Below is a small trained network, with its code and all its weights. Each question gives an input and a target symbol and asks what happens when units are switched off, that is, made to give their printed mean instead of their output.

import numpy as np


def w(rows, s, z=0):
    codes = np.array(rows[::2]) - 128.0
    scale = np.full(codes.shape[1], s)
    scale[-1] = z or s
    return codes * scale


def f(y):
    return np.maximum(y, 0)


def softmax(a):
    e = np.exp(a - a.max(-1, keepdims=True))
    return e / e.sum(-1, keepdims=True)


def log_softmax(a):
    a = a - a.max(-1, keepdims=True)
    return a - np.log(np.exp(a).sum(-1, keepdims=True))


def net(x, mask):
    ids = ['ΓΛΞΦΩαβδεζηψ'.index(c) for c in x.split()]
    T = len(ids)
    res = E[ids] + P[:T]
    u = 0
    for l in range(2):
        q, k, v = (res @ M[l].T for M in (Q, K, V))
        z = softmax(np.where(np.tri(T) > 0, q @ k.T / 3**0.5, -1e9)) @ v
        res = res + np.where(mask[u], z, O[l][:, -1]) @ O[l][:, :-1]
        u += 1
        y = f(res @ A[l][:, :-1].T + A[l][:, -1])
        res = res + np.where(mask[u : u + 8], y, B[l][:, -1]) @ B[l][:, :-1]
        u += 8
    return log_softmax(res[-1] @ U[:, :-1].T + U[:, -1])


Q, K, V, O, A, B = {}, {}, {}, {}, {}, {}
E = w([
[92,94,93,123],'Γ',
[90,89,101,149],'Λ',
[134,112,123,154],'Ξ',
[124,171,177,103],'Φ',
[133,131,130,134],'Ω',
[91,98,110,97],'α',
[104,94,138,129],'β',
[156,110,76,86],'δ',
[128,93,85,76],'ε',
[251,61,108,161],'ζ',
[210,135,190,121],'η',
[140,121,121,103],'ψ',
],0.027)
P = w([
[159,100,171,140],'0',
[129,86,169,109],'1',
[162,123,144,111],'2',
[131,72,73,181],'3',
[123,57,160,81],'4',
[100,150,142,103],'5',
[135,125,59,193],'6',
[116,86,141,75],'7',
[41,119,114,87],'8',
[130,142,16,190],'9',
[126,102,142,73],'10',
[10,124,112,82],'11',
],0.012)
Q[0] = w([
[43,43,84,65],'L0H0',
[84,53,203,185],'L0H0',
[230,254,146,162],'L0H0',
],0.0058)
K[0] = w([
[156,212,76,129],'L0H0',
[205,136,99,58],'L0H0',
[132,22,253,74],'L0H0',
],0.0057)
V[0] = w([
[246,61,92,90],'L0H0',
[130,142,4,50],'L0H0',
[132,206,3,18],'L0H0',
],0.0067)
O[0] = w([
[110,246,59,104,254],'L0H0',
[136,105,71,124,147],'L0H0',
[151,70,122,124,84],'L0H0',
],0.013,0.0056)
A[0] = w([
[2,128,105,119,166],'L0N0',
[72,139,127,92,158],'L0N1',
[159,67,153,221,87],'L0N2',
[210,76,206,97,65],'L0N3',
[120,171,129,70,254],'L0N4',
[80,146,184,122,208],'L0N5',
[73,59,59,148,170],'L0N6',
[189,123,153,200,109],'L0N7',
],0.0084,0.0041)
B[0] = w([
[254,187,136,133,254],'L0N0',
[241,60,99,148,202],'L0N1',
[186,194,73,158,140],'L0N2',
[69,134,175,113,143],'L0N3',
[140,92,82,106,255],'L0N4',
[146,65,109,139,181],'L0N5',
[51,167,212,137,247],'L0N6',
[69,124,44,101,151],'L0N7',
],0.009,0.0071)
Q[1] = w([
[146,87,185,113],'L1H0',
[125,96,1,235],'L1H0',
[107,236,49,61],'L1H0',
],0.0063)
K[1] = w([
[46,6,76,164],'L1H0',
[13,2,121,228],'L1H0',
[200,200,39,114],'L1H0',
],0.0053)
V[1] = w([
[200,142,155,33],'L1H0',
[134,125,105,255],'L1H0',
[230,83,157,60],'L1H0',
],0.0082)
O[1] = w([
[37,82,160,183,253],'L1H0',
[175,135,133,211,106],'L1H0',
[115,15,131,2,225],'L1H0',
],0.0064,0.0052)
A[1] = w([
[195,175,84,52,181],'L1N0',
[66,218,32,29,148],'L1N1',
[166,124,102,2,205],'L1N2',
[142,100,125,196,255],'L1N3',
[157,153,40,148,162],'L1N4',
[42,81,76,160,81],'L1N5',
[75,186,226,94,142],'L1N6',
[163,123,116,55,92],'L1N7',
],0.0094,0.003)
B[1] = w([
[131,39,113,117,227],'L1N0',
[180,71,115,174,229],'L1N1',
[86,218,172,210,251],'L1N2',
[159,215,224,88,153],'L1N3',
[211,160,211,128,201],'L1N4',
[63,87,43,230,143],'L1N5',
[3,140,34,37,137],'L1N6',
[138,178,87,144,186],'L1N7',
],0.006,0.012)
U = w([
[169,148,126,118,3],'Γ',
[115,170,196,215,97],'Λ',
[126,204,153,163,119],'Ξ',
[119,89,166,99,95],'Φ',
[136,121,141,124,80],'Ω',
[114,104,155,164,177],'α',
[162,12,249,139,150],'β',
[108,110,73,177,73],'δ',
[99,89,92,163,178],'ε',
[200,153,117,65,152],'ζ',
[130,191,61,41,126],'η',
[150,88,120,85,183],'ψ',
],0.011,0.0048)

Each question gives the input, a string of symbols that net reads in full, and the target symbol t.
The units are the heads (3 rows each of Q, K, V and O) and the neurons (one row each of A and B). Each row of codes is followed by its name. A weight is (code - 128) times the scale printed after its matrix; where a second scale follows, it is the last column's (O, A, B and U).
mask holds one flag per unit, layer by layer, with each layer's heads first. A switched-off unit (its flag False) gives its mean, the last column of its rows in O or B, instead of its output. The means were averaged over made-up inputs and are rounded, as every weight is.
A unit's drop is (log p(t) with every unit on - log p(t) with that unit switched off) / (log p(t) with every unit on - log p(t) with every unit switched off).
The circuit of an input: a set's keep is (log p(t) with only the set's units on - log p(t) with every unit switched off) / (log p(t) with every unit on - log p(t) with every unit switched off). Starting from the 12 units with the biggest drops (on a tie, the unit counted first), units are removed one at a time, each time the one whose removal leaves the highest keep (on an exact tie, the one counted first), for as long as the keep stays at least 0.8.
circuit, biggest first: the units of the circuit, biggest drop first
unit that matters most: the unit with the biggest drop
top k neurons: the k neurons with the biggest drops, biggest first
top k neurons in layer l: the k neurons of layer l with the biggest drops, biggest first
input Ξ Γ Ω β ψ ε ζ Γ, target ζ: circuit, biggest first => [L0N0, L0H0, L0N1]
input ζ ψ ε β ζ η Λ, target Ξ: top 3 neurons => [L0N0, L1N0, L1N3]
input ε Φ Γ ψ, target ε: top 4 neurons => [L0N0, L1N5, L0N1, L1N4]
input Γ β ζ Λ ζ ζ Λ Ξ, target ζ: top 2 neurons in layer 0 => [L0N0, L0N6]
input ζ ψ β ε ε ε ζ ψ Γ ζ α, target ζ: unit that matters most => L0N0
input Ξ ζ ψ Ξ η ε Ξ ζ Ω Ω, target ζ: top 2 neurons in layer 0 => [L0N6, L0N0]
input β ζ Ω Φ Ω Φ ζ Ω α ζ η, target η: circuit, biggest first => [L1N6, L0N1, L0H0]
input ζ Ω β Ω Λ β ζ Ω ε ζ β, target ζ: circuit, biggest first => [L0H0, L0N0, L1N4, L0N1]
input Λ Φ Φ ζ η ζ Φ, target ζ: top 2 neurons => [L0N6, L1N2]
input α ζ Ξ β β δ δ β ε β Ξ Φ, target ζ: circuit, biggest first => [L0N0, L0N1]
input δ Λ Λ Λ η, target η: circuit, biggest first => [L1N6, L0N3, L0H0]
input ψ Ω ζ ζ ζ ε Φ Φ Ω ε, target ε: circuit, biggest first => [L0H0, L1N5, L1H0]
input ζ ζ Λ ζ Ω, target ζ: top 3 neurons => [L1N4, L0N0, L0N1]
input ε β α ε Γ Ξ Φ β β, target β: top 3 neurons in layer 0 => [L0N1, L0N0, L0N5]
input β Ξ ψ ζ, target ζ: circuit, biggest first => [L0N2, L1N3]
input α Λ ζ δ, target δ: circuit, biggest first => [L1N5, L0N0]
input ε β ε Λ Ξ Ω Ξ Λ β Φ Λ α, target β: top 2 neurons => [L0N1, L0N0]
input Φ Γ α β ζ η ζ Λ ζ β Φ ε, target ζ: top 2 neurons => [L0N0, L0N1]
input ζ β α η ζ ε δ β, target ε: circuit, biggest first => [L0H0, L1N5]
input η Γ Φ η ε ψ Λ ζ δ ε, target ε: top 2 neurons => [L0N6, L1N5]
input ε β ζ Γ Ω δ ζ δ α Λ, target Λ: circuit, biggest first => [L0N6, L1H0]
